Below is a small trained network, with its code and all its weights. Each question gives an input and a target symbol and asks what happens when units are switched off, that is, made to give their printed mean instead of their output.

import numpy as np


def w(rows, s, z=0):
    codes = np.array(rows[::2]) - 128.0
    scale = np.full(codes.shape[1], s)
    scale[-1] = z or s
    return codes * scale


def softmax(a):
    e = np.exp(a - a.max(-1, keepdims=True))
    return e / e.sum(-1, keepdims=True)


def log_softmax(a):
    a = a - a.max(-1, keepdims=True)
    return a - np.log(np.exp(a).sum(-1, keepdims=True))


def net(x, mask):
    ids = ['αβδεζθμφψω'.index(c) for c in x.split()]
    T = len(ids)
    res = E[ids] + P[:T]
    u = 0
    for l in range(2):
        r = res
        for j in range(3):
            rows = slice(2 * j, 2 * j + 2)
            q, k, v = (r @ M[l][rows].T for M in (Q, K, V))
            z = softmax(np.where(np.tri(T) > 0, q @ k.T / 2**0.5, -1e9)) @ v
            o = O[l][rows]
            res = res + np.where(mask[u + j], z, o[:, -1]) @ o[:, :-1]
        u += 3
    return log_softmax(res[-1] @ U[:, :-1].T + U[:, -1])


Q, K, V, O = {}, {}, {}, {}
E = w([
[153,103,60,151,156],'α',
[185,102,140,81,102],'β',
[76,123,170,117,185],'δ',
[144,89,152,172,113],'ε',
[47,8,103,206,87],'ζ',
[135,87,219,131,167],'θ',
[65,126,170,192,203],'μ',
[129,140,134,74,113],'φ',
[129,51,193,194,123],'ψ',
[38,119,138,142,159],'ω',
],0.017)
P = w([
[159,120,128,140,110],'0',
[69,82,179,52,197],'1',
[186,199,70,155,106],'2',
[114,139,7,130,69],'3',
[76,111,229,88,197],'4',
[196,158,96,166,94],'5',
],0.012)
Q[0] = w([
[89,181,159,166,30],'L0H0',
[94,1,128,108,106],'L0H0',
[157,163,172,139,53],'L0H1',
[183,173,51,140,88],'L0H1',
[106,60,29,165,97],'L0H2',
[233,212,158,194,135],'L0H2',
],0.0058)
K[0] = w([
[185,89,123,111,82],'L0H0',
[128,68,126,129,151],'L0H0',
[79,134,150,126,98],'L0H1',
[157,51,97,128,97],'L0H1',
[186,121,181,107,99],'L0H2',
[164,154,124,86,250],'L0H2',
],0.013)
V[0] = w([
[5,162,113,102,130],'L0H0',
[142,83,103,109,98],'L0H0',
[97,71,152,150,93],'L0H1',
[89,106,193,135,88],'L0H1',
[139,198,88,178,153],'L0H2',
[112,131,73,107,128],'L0H2',
],0.012)
O[0] = w([
[148,242,212,61,147,206],'L0H0',
[183,104,108,97,142,166],'L0H0',
[43,200,156,126,65,252],'L0H1',
[178,85,205,186,68,125],'L0H1',
[104,91,89,185,151,47],'L0H2',
[168,253,73,112,199,125],'L0H2',
],0.008,0.0029)
Q[1] = w([
[197,115,224,242,180],'L1H0',
[204,206,122,78,193],'L1H0',
[47,152,94,57,72],'L1H1',
[174,216,190,196,104],'L1H1',
[124,56,161,250,91],'L1H2',
[254,103,248,122,151],'L1H2',
],0.0068)
K[1] = w([
[2,181,146,109,224],'L1H0',
[133,243,88,100,209],'L1H0',
[140,34,114,175,159],'L1H1',
[98,217,70,133,87],'L1H1',
[183,123,168,244,100],'L1H2',
[138,84,244,140,167],'L1H2',
],0.0084)
V[1] = w([
[94,121,154,119,174],'L1H0',
[124,192,122,122,114],'L1H0',
[85,162,165,112,161],'L1H1',
[130,128,119,9,96],'L1H1',
[207,112,147,120,86],'L1H2',
[60,110,88,107,115],'L1H2',
],0.012)
O[1] = w([
[78,110,79,50,147,180],'L1H0',
[116,92,88,191,117,24],'L1H0',
[70,190,174,134,177,91],'L1H1',
[227,152,194,138,89,1],'L1H1',
[47,129,144,117,153,19],'L1H2',
[165,187,254,181,172,240],'L1H2',
],0.0098,0.003)
U = w([
[147,135,71,165,136,202],'α',
[205,128,153,77,58,67],'β',
[152,129,214,98,211,135],'δ',
[112,110,103,123,75,138],'ε',
[126,154,178,234,82,60],'ζ',
[145,82,198,1,171,214],'θ',
[72,126,140,196,190,2],'μ',
[168,167,141,72,73,71],'φ',
[102,100,118,95,86,48],'ψ',
[135,205,202,177,169,140],'ω',
],0.0079,0.0045)

Each question gives the input, a string of symbols that net reads in full, and the target symbol t.
The units are the heads (2 rows each of Q, K, V and O). Each row of codes is followed by its name. A weight is (code - 128) times the scale printed after its matrix; where a second scale follows, it is the last column's (O and U).
mask holds one flag per head, layer by layer. A switched-off head (its flag False) gives its mean, the last column of its rows in O, instead of its output. The means were averaged over made-up inputs and are rounded, as every weight is.
A unit's drop is (log p(t) with every unit on - log p(t) with that unit switched off) / (log p(t) with every unit on - log p(t) with every unit switched off).
The circuit of an input: a set's keep is (log p(t) with only the set's units on - log p(t) with every unit switched off) / (log p(t) with every unit on - log p(t) with every unit switched off). Starting from all 6 units, units are removed one at a time, each time the one whose removal leaves the highest keep (on an exact tie, the one counted first), for as long as the keep stays at least 0.8.
units of the circuit, in order: the units of the circuit, biggest drop first
unit that matters most: the unit with the biggest drop
heads that matter: for each layer, one digit per head in row order, 1 if its drop is at least 0.15 and else 0, layers parted by /
drop of u: that unit's drop, to one decimal
input α α μ β, target α: units of the circuit, in order	L0H2, L1H0, L0H1
input β ζ β ζ, target β: unit that matters most	L0H0
input α φ ψ φ ζ, target θ: units of the circuit, in order	L1H0, L0H2
input β ω β β, target β: units of the circuit, in order	L1H1, L0H0
input β α ω ε, target β: units of the circuit, in order	L1H1, L0H0, L1H0
input ω α δ ζ, target ω: heads that matter	000 / 011
input ω α ω ζ, target ζ: heads that matter	000 / 101
input α ψ ε, target ε: units of the circuit, in order	L0H0, L1H1, L1H2
input ζ δ ζ ε, target ζ: heads that matter	010 / 100
input ω ω ω δ, target ω: units of the circuit, in order	L1H1, L0H0
input ω θ ζ α, target ω: heads that matter	010 / 011
input β β φ α, target β: units of the circuit, in order	L1H1, L0H2
input ω θ ε φ, target ω: heads that matter	000 / 111
input ζ β ζ ζ μ, target θ: units of the circuit, in order	L1H0
input ω α θ ω, target ω: heads that matter	000 / 011
input ε α μ, target μ: drop of L1H2	0.0
input α ω φ φ, target α: drop of L1H1	0.3
input ω ζ μ ζ, target ω: drop of L1H0	-0.1
